Here is a tiny trained network, its code and every weight. The questions are about switching its units off for an input and a target symbol, where a switched-off unit gives its printed mean instead of its output.

import numpy as np


def w(rows, s, z=0):
    codes = np.array(rows[::2]) - 128.0
    scale = np.full(codes.shape[1], s)
    scale[-1] = z or s
    return codes * scale


def norm(h):
    return h / np.sqrt((h * h).mean(-1, keepdims=True) + 1e-5)


def f(y):
    return np.maximum(y, 0)


def softmax(a):
    e = np.exp(a - a.max(-1, keepdims=True))
    return e / e.sum(-1, keepdims=True)


def log_softmax(a):
    a = a - a.max(-1, keepdims=True)
    return a - np.log(np.exp(a).sum(-1, keepdims=True))


def net(x, mask):
    ids = ['γδεζηλξπστφ'.index(c) for c in x.split()]
    T = len(ids)
    res = E[ids] + P[:T]
    r = norm(res)
    for j in range(2):
        rows = slice(4 * j, 4 * j + 4)
        q, k, v = (r @ M[0][rows].T for M in (Q, K, V))
        z = softmax(np.where(np.tri(T) > 0, q @ k.T / 4**0.5, -1e9)) @ v
        o = O[0][rows]
        res = res + np.where(mask[j], z, o[:, -1]) @ o[:, :-1]
    y = f(norm(res) @ A[0][:, :-1].T + A[0][:, -1])
    res = res + np.where(mask[2:18], y, B[0][:, -1]) @ B[0][:, :-1]
    return log_softmax(norm(res)[-1] @ U[:, :-1].T + U[:, -1])


Q, K, V, O, A, B = {}, {}, {}, {}, {}, {}
E = w([
[114,202,209,116,106,152,232,79,153,67],'γ',
[109,153,217,95,95,119,150,111,119,80],'δ',
[108,164,162,106,85,93,120,95,75,99],'ε',
[48,115,138,91,168,177,206,173,143,149],'ζ',
[91,194,215,83,154,147,198,134,153,133],'η',
[111,149,119,94,106,90,226,54,143,92],'λ',
[65,136,203,199,118,96,147,145,125,89],'ξ',
[94,85,95,130,3,204,40,121,81,107],'π',
[28,134,51,109,112,99,198,175,64,75],'σ',
[164,97,93,157,141,222,113,102,204,173],'τ',
[177,207,54,178,119,86,189,87,28,234],'φ',
],0.0042)
P = w([
[173,129,38,119,164,104,18,142,134,159],'0',
[41,160,252,144,130,195,131,44,149,97],'1',
[55,130,219,128,101,218,135,46,138,118],'2',
[48,126,214,134,94,198,126,78,109,124],'3',
[53,118,193,151,98,193,120,99,107,110],'4',
[99,115,170,158,64,198,109,104,108,111],'5',
[98,124,151,169,76,190,125,134,130,114],'6',
[98,126,151,185,55,182,120,149,137,105],'7',
[112,126,127,179,53,169,119,180,138,109],'8',
[118,139,125,180,46,183,138,174,150,122],'9',
[119,157,131,188,22,196,136,178,163,118],'10',
],0.0036)
Q[0] = w([
[210,114,115,102,158,39,110,158,154,219],'h1',
[117,69,160,14,192,67,100,90,120,82],'h1',
[111,92,49,82,128,81,161,115,101,128],'h1',
[172,187,131,110,17,145,160,149,153,149],'h1',
[130,156,173,109,190,77,70,100,120,139],'h2',
[170,171,69,155,96,158,145,108,123,159],'h2',
[83,148,152,187,39,207,168,138,92,159],'h2',
[167,70,100,115,254,88,112,117,144,115],'h2',
],0.0046)
K[0] = w([
[62,121,210,31,209,143,75,59,174,69],'h1',
[69,122,204,181,186,253,155,87,99,131],'h1',
[130,161,166,143,185,151,69,76,162,201],'h1',
[118,83,54,154,210,31,81,204,204,128],'h1',
[113,78,109,179,73,195,221,21,77,175],'h2',
[115,143,80,102,112,54,94,150,64,133],'h2',
[229,152,69,79,138,120,63,171,197,156],'h2',
[33,138,239,140,66,121,226,62,90,76],'h2',
],0.0037)
V[0] = w([
[74,69,90,96,174,119,30,164,205,159],'h1',
[165,177,60,95,122,168,48,109,51,168],'h1',
[98,106,156,79,96,169,106,96,199,29],'h1',
[177,176,236,237,147,198,54,147,159,191],'h1',
[155,36,123,164,54,130,48,77,166,92],'h2',
[202,118,163,166,162,11,84,55,114,155],'h2',
[140,108,48,253,97,141,183,102,96,149],'h2',
[34,151,128,170,87,46,156,187,50,47],'h2',
],0.0046)
O[0] = w([
[98,96,119,137,175,16,84,149,177,87,74],'h1',
[95,94,133,75,88,117,96,112,148,204,255],'h1',
[156,83,131,109,81,142,149,162,197,35,74],'h1',
[245,143,158,218,157,126,68,73,173,174,126],'h1',
[44,148,103,199,169,167,122,141,214,107,125],'h2',
[106,220,106,119,179,204,124,182,96,95,167],'h2',
[71,23,119,171,161,201,155,91,75,99,164],'h2',
[167,57,253,106,217,121,87,193,116,174,104],'h2',
],0.0052,0.0033)
A[0] = w([
[87,39,107,205,153,79,158,133,156,118,53],'n1',
[85,159,126,114,227,230,107,170,141,128,102],'n2',
[80,55,122,163,83,90,164,204,179,48,86],'n3',
[238,160,79,171,133,65,178,148,124,121,128],'n4',
[136,124,114,191,69,140,144,184,108,148,246],'n5',
[117,133,136,152,49,161,213,81,182,108,255],'n6',
[97,118,84,128,174,141,29,190,132,51,68],'n7',
[139,34,163,54,179,197,104,98,110,134,49],'n8',
[125,106,174,102,249,51,68,232,135,46,105],'n9',
[81,4,149,130,129,84,154,43,115,207,101],'n10',
[79,158,120,155,237,142,15,173,94,116,174],'n11',
[131,119,59,116,247,130,70,164,120,173,37],'n12',
[141,157,47,254,128,158,172,83,156,133,67],'n13',
[137,133,30,152,118,123,138,145,11,242,70],'n14',
[140,90,136,186,216,161,128,169,54,154,28],'n15',
[167,217,104,82,145,124,70,188,181,100,45],'n16',
],0.0036,0.0016)
B[0] = w([
[163,94,186,41,102,195,101,148,166,144,145],'n1',
[83,126,139,117,154,62,47,4,92,70,184],'n2',
[241,119,139,83,120,202,90,152,177,73,166],'n3',
[59,112,121,89,227,151,74,101,78,132,145],'n4',
[151,119,180,67,142,147,132,98,92,109,205],'n5',
[118,52,130,97,188,131,65,125,142,103,253],'n6',
[180,169,163,80,64,102,103,105,156,43,142],'n7',
[23,227,110,68,210,69,133,185,122,182,167],'n8',
[154,125,121,64,101,123,213,163,98,27,152],'n9',
[166,98,167,203,149,99,84,89,198,200,196],'n10',
[165,109,140,115,96,156,112,54,82,52,169],'n11',
[30,224,178,27,152,101,22,14,114,117,139],'n12',
[115,172,131,108,195,221,177,139,135,138,190],'n13',
[121,73,228,114,71,210,115,107,188,96,209],'n14',
[200,125,158,201,137,134,182,140,66,103,160],'n15',
[140,102,177,152,93,196,146,214,167,246,149],'n16',
],0.0039,0.0045)
U = w([
[232,180,90,88,98,99,125,131,97,155,35],'γ',
[214,91,162,177,81,213,196,165,108,125,229],'δ',
[74,172,153,56,156,117,30,60,144,117,254],'ε',
[100,58,147,117,175,59,142,206,133,196,116],'ζ',
[124,229,149,156,143,117,110,221,186,188,65],'η',
[92,167,28,183,151,97,195,94,146,85,133],'λ',
[212,136,187,203,241,110,87,137,91,39,120],'ξ',
[136,65,140,157,47,60,50,76,157,105,51],'π',
[58,98,112,83,102,129,178,210,61,37,76],'σ',
[111,65,112,159,168,170,66,101,249,128,38],'τ',
[84,155,140,188,126,178,129,66,45,254,106],'φ',
],0.0048,0.0038)

Each question gives the input, a string of symbols that net reads in full, and the target symbol t.
The units are the heads (4 rows each of Q, K, V and O) and the neurons (one row each of A and B). Each row of codes is followed by its name. A weight is (code - 128) times the scale printed after its matrix; where a second scale follows, it is the last column's (O, A, B and U).
mask holds one flag per unit, heads first, then neurons. A switched-off unit (its flag False) gives its mean, the last column of its rows in O or B, instead of its output. The means were averaged over made-up inputs and are rounded, as every weight is.
A unit's drop is (log p(t) with every unit on - log p(t) with that unit switched off) / (log p(t) with every unit on - log p(t) with every unit switched off).
The circuit of an input: a set's keep is (log p(t) with only the set's units on - log p(t) with every unit switched off) / (log p(t) with every unit on - log p(t) with every unit switched off). Starting from the 12 units with the biggest drops (on a tie, the unit counted first), units are removed one at a time, each time the one whose removal leaves the highest keep (on an exact tie, the one counted first), for as long as the keep stays at least 0.8.
units of the circuit, in order: the units of the circuit, biggest drop first
unit that matters most: the unit with the biggest drop
which heads matter: for each layer, one digit per head in row order, 1 if its drop is at least 0.15 and else 0, layers parted by /
drop when u is switched off: that unit's drop, to one decimal
input ξ φ τ ζ ξ ξ η γ λ λ, target ξ: which heads matter : 11
input γ δ φ π η φ φ φ γ, target φ: which heads matter : 10
input σ π σ γ λ η δ π ζ ζ, target ζ: which heads matter : 01
input ζ ζ φ δ σ π η λ, target π: which heads matter : 01
input ξ ξ ξ ξ π φ, target ξ: units of the circuit, in order : [h2 h1]
input ζ φ ε π, target π: units of the circuit, in order : [h2 h1]
input φ ξ φ ξ ξ τ ζ γ φ ξ, target φ: which heads matter : 10
input τ ζ η ζ γ ξ ε ζ γ, target λ: units of the circuit, in order : [h2]
input ξ ε φ ζ ξ δ ζ δ, target ξ: units of the circuit, in order : [h1 h2]
input λ π σ π, target σ: which heads matter : 10
input σ σ ε π σ σ φ, target ζ: units of the circuit, in order : [h2 h1]
input ξ ε γ ξ τ ξ ζ ξ π, target ξ: units of the circuit, in order : [h1 h2]
input π τ ζ γ λ τ σ τ ζ, target τ: which heads matter : 01
input φ ζ σ φ π η ε, target φ: units of the circuit, in order : [h1]
input ε σ π ζ γ φ, target ε: which heads matter : 11
input π τ ξ, target τ: which heads matter : 11
input λ σ η, target σ: which heads matter : 10
input φ φ τ φ τ φ φ τ η φ π, target φ: which heads matter : 10
input φ ξ γ π φ ξ, target φ: which heads matter : 10
input π ξ σ ε φ η τ η π, target τ: units of the circuit, in order : [h2 h1]
input ξ φ λ σ π ξ η, target ξ: unit that matters most : h1
input γ ξ ξ φ, target δ: drop when h1 is switched off : 0.4
input φ σ σ φ ζ τ τ φ ζ ξ γ, target φ: drop when n3 is switched off : 0.1
input τ π σ π σ ξ λ, target λ: drop when h2 is switched off : 1.1
